The symbols move the points like this.
* | ~ $ + ^ & @
Vez | Sis Ral Peb Rek Nug Mor
Rif | Mam Ref Gom Vur Sep Vum
Nub | Zot Gek Sis Sab Ral Fid
Nug | Fuf Sif Rig Bif Sov Fab
Zat | Sem Sug Buv Zit Nub Ref
Dad | Vup Tik Dib Gof Zus Fir
Vod | Saf Vum Pas Vov Gis Suf
Zug | Vez Peb Bif Sif Fof Zun
Tir | Vov Mam Rif Gis Gom Saf
Gam | Rig Sov Ved Rit Zod Zug
Ser | Gam Ved Ger Kis Bim Bav
Ref | Pas Gis Ros Rif Fid Vol
Sov | Bav Fiv Ril Gam Kis Peb
Fof | Nug Rig Gam Fiv Ved Rek
Bim | Zod Gav Vup Kug Tik Rit
Sep | Ros Fid Zit Sug Mor Tir
Lik | Lel Kod Saf Leb Vum Mif
Mam | Vod Pas Ref Tir Ros Vef
Sab | Buv Nub Fab Zun Vez Sep
Gek | Zit Mor Zun Nub Kad Sem
Zod | Ril Kis Gav Ger Gud Fof
Bav | Zug Bif Fiv Rig Rit Ral
Zun | Mor Sab Kad Sis Rek Sug
Nev | Vol Vov Tir Pas Rif Lik
Rit | Fof Gam Ser Ril Ger Sif
Vub | Dib Zus Fom Mif Lel Kif
Gud | Fir Kug Kif Vup Gof Ved
Zit | Fid Zat Mor Zot Sab Rif
Meb | Dad Dib Vub Mav Fom Gud
Gis | Nev Tir Vur Ref Sem Tuz
Fuf | Kad Rek Sif Peb Bav Nub
Sis | Gek Zun Ral Fab Fuf Zat
Kod | Zom Suf Vef Lik Vol Vub
Buv | Sug Zot Nub Mor Sis Ros
Dib | Tik Suv Zus Meb Mak Kug
Vum | Vef Vol Nev Vod Tir Keb
Suf | Bab Keb Leb Kod Tuz Zus
Leb | Keb Lik Tuz Vef Vod Mak
Mor | Zat Buv Sab Gek Fab Gom
Gav | Kis Fir Gud Bim Kif Gam
Ril | Fiv Rit Kis Ved Fir Nug
Zom | Mif Bab Suf Lel Leb Dib
Sem | Rif Gom Sug Fid Zot Pas
Suv | Kif Gof Mav Dib Mif Bim
Lel | Mak Zom Kod Keb Vef Meb
Gom | Ref Ros Sep Sem Zit Nev
Pas | Vum Nev Gis Mam Vur Leb
Rek | Fab Vez Zug Fuf Bif Gek
Vur | Tir Rif Sem Ros Sug Vod
Kug | Ger Bim Lif Gud Dad Ril
Kad | Sab Fab Rek Ral Zug Zot
Vov | Tuz Vod Mam Nev Ref Kod
Kif | Kug Lif Gof Tik Meb Zod
Saf | Kod Vef Vum Tuz Nev Bab
Fir | Ser Ger Kug Gav Lif Sov
Mav | Gof Meb Mif Zus Bab Vup
Fom | Zus Mak Lel Bab Kod Gof
Ger | Ved Zod Bim Fir Vup Fiv
Sif | Rek Zug Bav Nug Fiv Sis
Zot | Sep Zit Gek Buv Zun Vur
Tuz | Lik Saf Vod Vol Pas Zom
Tik | Gud Kif Suv Dad Mav Ger
Mak | Mav Mif Zom Fom Suf Dad
Vup | Gav Gud Tik Lif Suv Ser
Bif | Peb Nug Fof Bav Gam Kad
Mif | Meb Vub Bab Mak Keb Tik
Gof | Lif Dad Meb Suv Vub Gav
Rig | Sif Bav Sov Fof Ril Vez
Fid | Vur Sem Zat Sep Buv Mam
Ral | Zun Kad Fuf Vez Sif Buv
Vol | Leb Tuz Vov Vum Mam Lel
Fiv | Bif Fof Rit Sov Ser Fuf
Kis | Rit Ser Fir Zod Kug Rig
Lif | Bim Vup Dad Kif Dib Kis
Fab | Nub Sis Vez Kad Peb Zit
Vef | Suf Leb Vol Saf Vov Fom
Keb | Fom Lel Lik Suf Saf Mav
Zus | Suv Mav Mak Vub Zom Lif
Sug | Gom Sep Zot Zat Gek Gis
Ved | Sov Ril Zod Ser Gav Bif
Bab | Vub Fom Keb Zom Lik Suv
Ros | Gis Vur Fid Gom Zat Vov
Peb | Ral Fuf Nug Zug Rig Sab

The rows follow the links: the fewer symbols apart two points are, the more alike their rows tend to be.

Each row is also shifted at random along 7 hidden directions that mean nothing.

Some points, each with a row of numbers:
Tir
 -83   -28   +12   -26   -12    -1   -27   +34   +13   -23   +12    +6    +1   +13   -16   -28   +35   -24   +23    +1   -15   -29    +3    +6   -36   -24   +31    +0   +11   -21    -4   -16   -17   +53    -8    +8   -10     0   -26   +14    +0    -1   +13   +10   -12   -37   +12    -8
Zat
 -28   +38    -1   +18   +13   +15   +16   -22   +34   -25   +14    +3   -33   -19   -13   -66   -22   -28    +4   -50   -24   -72   +37   +18   +15    -5   -15    +4   +15   -24   -17    -2   +35    -3   -15    -1   +26    +9    -2    +9   +87    +6   +34   -19   +19   -27    -1   -39
Pas
 -36   +12    -7   -31   -17    -6    -5   +29   +16   -32   +32   +17   +11    +8   +11   -36   +31    -1   +21    -9    -7   -23   +15   +28   -31   -37   +52   -10    +9   -12   -10   -11   -24   +40    -2   +11    -5    +0   -20   +13    -8   +16   +23    +8    +7   -44   +24   -29
Mor
 -24   -41   -23   +28   +15   +47    -5    +5   +16   -10   +19   +30   -13    +7    -6   -35   -39   -18    -2   -12   -55    +7   +47   +17   -31   +19   -33    -6    +2   -20   -19   +34    -9   +25    +5   +10   +36    +3   +39   -41   +63   +12     0   +12   +44    +5   +14   -65
Kug
 +17   +71   -38   -26   -26    -5   +46   +19   -44   -15   -15   -10   +36     0   +27    +9    +2   +43   +28   +28   +11   +52    -9   +26    -3   +11   +27    -4    -4   +28   +23   +28   -32   -26   +27    -9   +26   -21    +4   -13   -64   -14   -26   -14   +54   +33    -9   +33
Sep
 -64   +10   +15   -15    -8   +13   -13   +16   +14   -27   -14    +3   -30    +9   -28   -69   +42   -46   +44   -12   -21   -31   -19   -17   -13   -15   +15   -13    +6   -15   -16    +5   -30   +17   -22    +8   -41    +2   -25   +15    +6   -10   +30   +10   -10   -17   -28   +31
Dad
 -73    +6    -4   -24   -58   +12   -28   +58   -35   -24   -53    -8   +15   +14    +1   +12   +19    +8    +5   -12   -15   -34    +6   +25   -33    +9   +12   +28   +24    -6   +44    +3   -14    +2   +35   -67   +92   -48   -50    +8    +8   -37    -9   +33   +12   +18   +32   +38
Kad
+106  -112    -5   +49   +62    -3    +2   -11   +10   +46    +7   +61    +2   +14   -16   +37   -23   -36   -11   +17   -19    -3   +21    -7   -28   +45   -74   +15   -26    +5   -35    +1    -8    +3   -12   +30   +46   -34   +28   -58    +0   -13   -25   -65   +32   +35   +16   +35
Bab
 +92   -11    -5   +11    -7   -59    -7   -31    -6    +4    -6   +25   +27    -5   +10   +58    -4   +13   -34    -7   +28   -13    -5   +27   -15    -9    +3   +11   +26    -5   -18   -50    +9    -9   +11   -11   +31   -27   -16   +23   -21    -8    +5   -48    +2    -8   +19   +47
Rek
 -13   +39    -7   +24   +26    +3   +28   -43    +2   +20   +18   +16   -33    -6   +23   -25   -20   -14   -23   -35   +11    -1    +3    -4   +46   +13   -23   -17   -18   +24   -21   +11    -3   -62   -11    +2   -25   +13   +31   -18   +14   +27   +12   -13    -3    -1    -9   -22
Fiv
 -38   +53   -29   -15    +3   +37   +37   +28   -16   +10   +36    +6     0    +5   +54   -23   -16   +34    -1   -19    +9   +18   +30   +28   +26   +10   +18   -10   -30   +38   +26   +46   -25   -35   +13    -8   +16   +13   +28   -43    -3   +31   -19   +36   +26    +6   +29   -81
Nub
 +60   -55     0    -6   +14   +27   -14   +46    +6    +1    +2   +64   -24   +38   -10   -43   +43   -40   +39   -25   -31   -42     0    +8   -46   +12    -8    -9   -15    +5   -33   +26   -82   +13   -19     0    +2   -33   -20   -38    -6   -15   +14   +14   +12   +14   +10   +39
Sab
  +1   -26   +15   +33   +50   +19    -6   -74    +2   +33   +26    -5   -33    +4   -29   -13   -22   -26   -12   -10    +5   +70   -57   -31   +26   +18   -52   -47    -4    -5   -37    -1   -21    -7   -38   +36  -146   +67   +59    -7   +27   +15    +2    +1   -41    +7   -79    -4
Peb
 +15   -35    +1    +6   +35   +28    -3   +22    +0   +35   +44   +48   -24   +24   +25    -9    +1   -12   -15   -68    +4   -57   +19   +37    +1   +22   -26    -2   -23   +20    -1    +3   -43   -21   -19   -17   +18    -5    +5   -44   +40   +11    -6   +16    -6    +8   +34   -36
Vol
+122   +24    -9     0   +11   -69   +35   -38   +25   -12   +14   +16   +28   -21   +11   +20   +14    +8    +5   +44   +26   +11    +0   -14     0   -34   +37    -1    +0    +4   -40   -32   +23    +1    -5   +52   -16   -11    -1   +24   -70   +14   +20   -69   +16   -29    -1   +37
Kis
 +11   +12    -8    -8   +16    -6   +35   +19   -23   +23    +0   -11   +21    -6   +12   +30   -12   +22    +8   +11   +16   -10   +13   +18   +16   +27   -14   +21   -22   +21   +37    +4   +17   -17   +10    -6   +62   -21    -5   -23   -17   -22   -41   -41   +28   +32   +12   +15
Gom
 -18   -45    -8   -12   +23    +6    -9   +24    +5   -11   +40   +44    +8   +19   -15   -29   +17   -25   +27   -31   -21   -43   +11   +47   -54    -2     0    -5    +8   -22   -19   -21   -41   +51   -16   +17    +9   -12   -14   -14   +27   -14    +3   -32   +23   -20   +12    +2
Vov
 +46   -20   -29    +9    +8   -12   +15   -30   +22   -15   +29    -9   +40    -9     0   +20   -28   +30    +2   +99   -16  +140    +2   -32   -23   -24   +29   -33    -1   -12   -33   +20   +14   +54    +9   +79   -71   +42   +65    -8   -61   +39    -9    -5   +24   -16   -28   -50
Bif
 +27   -35   +12    +2   +29    -6   +11   +28    -2   +40   -10   +33   -14   +13   +13   +14   +25   -27    +6    -2   +15   -51    +9   -17   +11   +24   -22   +21   -41   +35    +5    +5   -13   -38   -11    -4   +46   -43   -19   -34   -33   -12   -13   -28    -1   +23   +29   +46
Sif
  -9   +44   -38    +0    -3   +29   +39   +21    -4    +2   +18   +30   -12    +8   +56   -35    -9   +12    +0    -3   -10   +23   +40    +6   +17    +8   +16   -14   -32   +41    -4   +59   -34   -49   +14    -1   +27   -12   +31   -49   -24   +35    +1   +32   +37   +12   +33   -55
Ral
 -26   -20    +6   +21   +26   +17    -2   -19    -1   +25    +6   +23   -34   +13    +2   -17    -3   -32   -12   -27    -3    +3   -12   -14   +14   +19   -34   -15   -15   +13   -19   +11   -25   -30   -15    +3   -36    +8   +23   -24   +14    +9    +7    +8   -20    +9   -10    -1
Vef
 -93   +51    +3   -14   -52    -4   -22    +4   +22   -40    +4   -22    -7   -12   +25   -25    +6   +14   -25   -23    -1   -22   +25    +5    +9   -51   +59    -1   +28   -14    +7   -10   +26    +3   +16   -25    +3   +18   -15   +41   +27   +34   +41   +59   -27   -58   +34   -73
Bav
 +82   -40    +5    -3   +29   +38    +4   +55   +16   +34   +31   +32   -15   +10   +21     0    +1    +8    +3   -35    -5   -76   +48   +20    +6   +23   -16   +20   -40   +26   +17   +26   -11    -6   -11   -12   +69   -13   -11   -50   +34    +7   -16   +30    +6   +21   +54   -53
Fuf
 -39   -19   -10    -5    +6   +18    -3   +39   -16   +18   +11   +58   -23   +35   +28   -27   +30   -29    +6   -40    -4   -35    +9   +18   -14   +15    -1    -7   -25   +30    -6   +19   -74   -37    -4   -24   +22   -36    -8   -44   -12    +5    +4   +17    +4    +8   +35   +12
Fof
 +52   -26   +20   -11   +41   +39    -2   +32    +2   +44   +50    +8   -17   +16   +14    +4    +4   +15    -2   -56   +18   -53    +6   +24   +25   +22   -19    +1   -36   +23   +25    +7   -21    -4   -28   -10    -6   +24    -5   -32   +43    +8   -19   +34   -32   +16   +18   -54
Kif
 +18   +28   +22   -19   -40    +2   -12   +31   -15   -14   -59   -36    +2    -6   -16    +7   +22    +8   +22    -1    +2   -48   -12   -13    +6    +6    +3   +29   +10    -2   +38    +1   +22   -11   +14   -43   +51   -28   -55   +29    +3   -42    -1   +21    -8   +26    -4   +59

Start here and follow the symbols in turn, left to right. Where do you end up?
Answer with the point's name.
 +25    +3    -9    +4   +29    -3   +38    +7    -7   +32    +3    -1    +8    -9   +19   +24   -14   +11    +1   +28   +15    +4   +19   -13   +26   +26   -20   +17   -38   +34   +20   +18   +21   -34    +5   +12   +46   -17   +13   -35   -33     0   -32   -33   +23   +28   +16    -1
& ~ ~ + $ => Sov
-109   -16   -27   -14    -6   -41     0    +3   -14   -19   +18   +28   +39    +9   +13   +10   +17   -13    +5   +33    -2   +43     0   +20   -46   -19   +37   -11   +16    -9   -16   -29   -29   +28   +13   +23    -2   -22    +6    +1   -60    +6    -5   -50   +26   -38   +18   +17
~ @ ~ $ $ + => Fom
  -8   -36    +1    -7   +13   +11   -10    +2   +21   -15   +14    -4    +5    +3   -31   -24    +7   -16   +31   +37   -25   +37    -6   -20   -29   -13    +7   -16    +1   -24   -22    +5    -7   +57   -15   +46   -54   +24   +13    +0    -5    +5    +5    -1    +4   -14   -29    -9
+ $ ~ ~ + + => Vur
 +96   +44   +14    -4   -23   -41    -7   -31    +0   -10   -11    -4    -1    -9    +7   +19   +16   +19   -22   -40   +37   -44   -24   +16   +20   -23   +19    +2   +27    -3    -4   -44    +8   -26    -5   -30   -14    -4   -35   +49    +4    -6   +30    -1   -33   -18     0   +39
+ @ ~ ~ + ^ => Tik
 +11   +44    -2    -2    +5   -38   +27   -26   +35   -24   +17    -8    +5   -27    -3   -24    +5    -4   +12   +13    +7   -20   +14    -7   +11   -35   +31    +2    +7   -13   -23   -21   +39   +11   -10   +37    -9    +6    -5   +29   -11   +15   +25   -49   +10   -41    -5   -10
$ ^ ^ ~ $ => Vod
 +22    +8   +42   +15   -11   -29   -31   -55    -5    +9   -37   -51   -11   -19   -28   +44    -5    +3   -35   -18   +33   -10   -51   -23   +35    -9   -21    +9   +34   -20   +11   -50   +47   -14    -7   -31   -45   +23   -21   +62   +26   -19   +11    +2   -67     0   -41   +46
@ ^ ^ ~ $ => Kug
 +59   +25   +10    -2   -27   -49    -9   -21   +14   -16   -15    +2    +3   -12   +10   +21   +18    +7   -22   -12   +25   -38    -4    -1    +7   -34   +32    +9   +22    -5   -12   -41   +22   -15    +4   -13   +10   -15   -35   +45   -16    +3   +31    -7   -25   -29   +17   +30
@ @ ~ + ^ $ ~ => Fir
 +55   -65   +38   +12    +3   -30   -50   -38    -4   +23   -10   -14    +8    +7   -30   +72    +2    +3   -38    -4   +27   +11   -48    -8    -7    -1   -26    +0   +29   -22    -3   -57   +12   +22    -9   -13   -50   +17   -11   +38   +11   -15    -3     0   -63    +1   -22   +42
@ + + ~ & + => Zom
 -32   -12    -8   +14    -8   +31    -4    -7   +15   -20   -33    -8   -19    +7   -30   -51    +2   -34   +35   +64   -47   +83   -15   -67   -13    +1    -6   -28    -5   -10   -32   +55   -17   +15    -4   +38   -63   +13   +34   -14   -28    +9   +12   +30   +13   +11   -51   +12
~ + & $ @ @ $ => Pas
 +72   -11   -25    -1   -17    -5    -4    -2   -31    -4    -3   +10   +40   +11    +7   +50   -25   +41   -16     0    +0   +42    -7   +42   -31   +15    -2    -2   +25    -6    +7    -6   -21   +12   +26   -21   +25   -10   +12    -3    -6   -13   -20    +0   +29   +23    +4   +12
^ @ & & @ ^ => Tik
 -22   +19   -26    +6    -4   -66   +15   -48   -15   -10   +30   +26   +37    -5   +32   +41    -8   +14   -40    +5   +32   +43    -8   +36   -14   -25   +30   -15   +23    +0   -27   -51    -5   -10   +14   +13   -15    -6   +20   +19   -46   +21    +4   -61   +11   -39   +16    +8
+ + + @ + => Tuz
 -44    +1    -5   +11   -28   -21   -20   -27    +8   -16     0   -13   +14   -11   +13   +28   -21   +17   -42   +16    +5   +38   +12    -2    -3   -28   +21    -2   +29   -16    -4   -21   +35   +10   +19    -7    -1   +13   +17   +27    +1   +25   +13   +18   -17   -31   +21   -42
@ + ^ + + => Lik
 +31   +35    +3   -22   -19   -17    -8   -15   +19   -21   +38    -5    +4    -2   +19   -12   +20   +23    -7   -13   +23   +12   -13    +9    +8   -47   +58   -25   +15    -5   -17   -18   -10   +14    -9   +11   -74   +39    -1   +36   -11   +38   +33   +35   -34   -48    -2   -45
~ + & & ^ => Rif
  -6    +5   -29   -18   -37   -55   +10   +22    +4   -36   -19   +34   +38    +2   +22    +8   +37    -4   +16   +64    -2   +30   +17   -11   -44   -37   +59    +6    +7    +6   -25    -6   -20    +6   +28   +21   +42   -58   -19    +8  -105    +7   +14   -33   +36   -26   +38   +47
$ ~ ^ $ + => Vef
 +55   +40    -4    +0   +21   -29   +38   -28   +20   -21    -2   +14   -10   -11   -18   -50   +21   -29   +39    +9    -1   -20   -13   -11    +2   -12   +11   -13    -2    -4   -40    -5    -5    -1   -24   +41   -37    -7    -6   +12   -24    -5   +28   -60   +23   -15   -38   +53
& @ $ @ $ & => Tir
 +93   -53   -13   +33   +34    +6   +15    -7   +14   +17    -8   +48    -9   +11   -10    -4   -12   -27    +9   +28   -27   +17   +13   -25   -20   +25   -39    -1   -25   +11   -41   +31   -21    -8    -7   +33   +18   -26   +29   -46   -20    +2    -3   -31   +36   +29    +0   +28
+ + @ @ @ ~ ~ => Saf
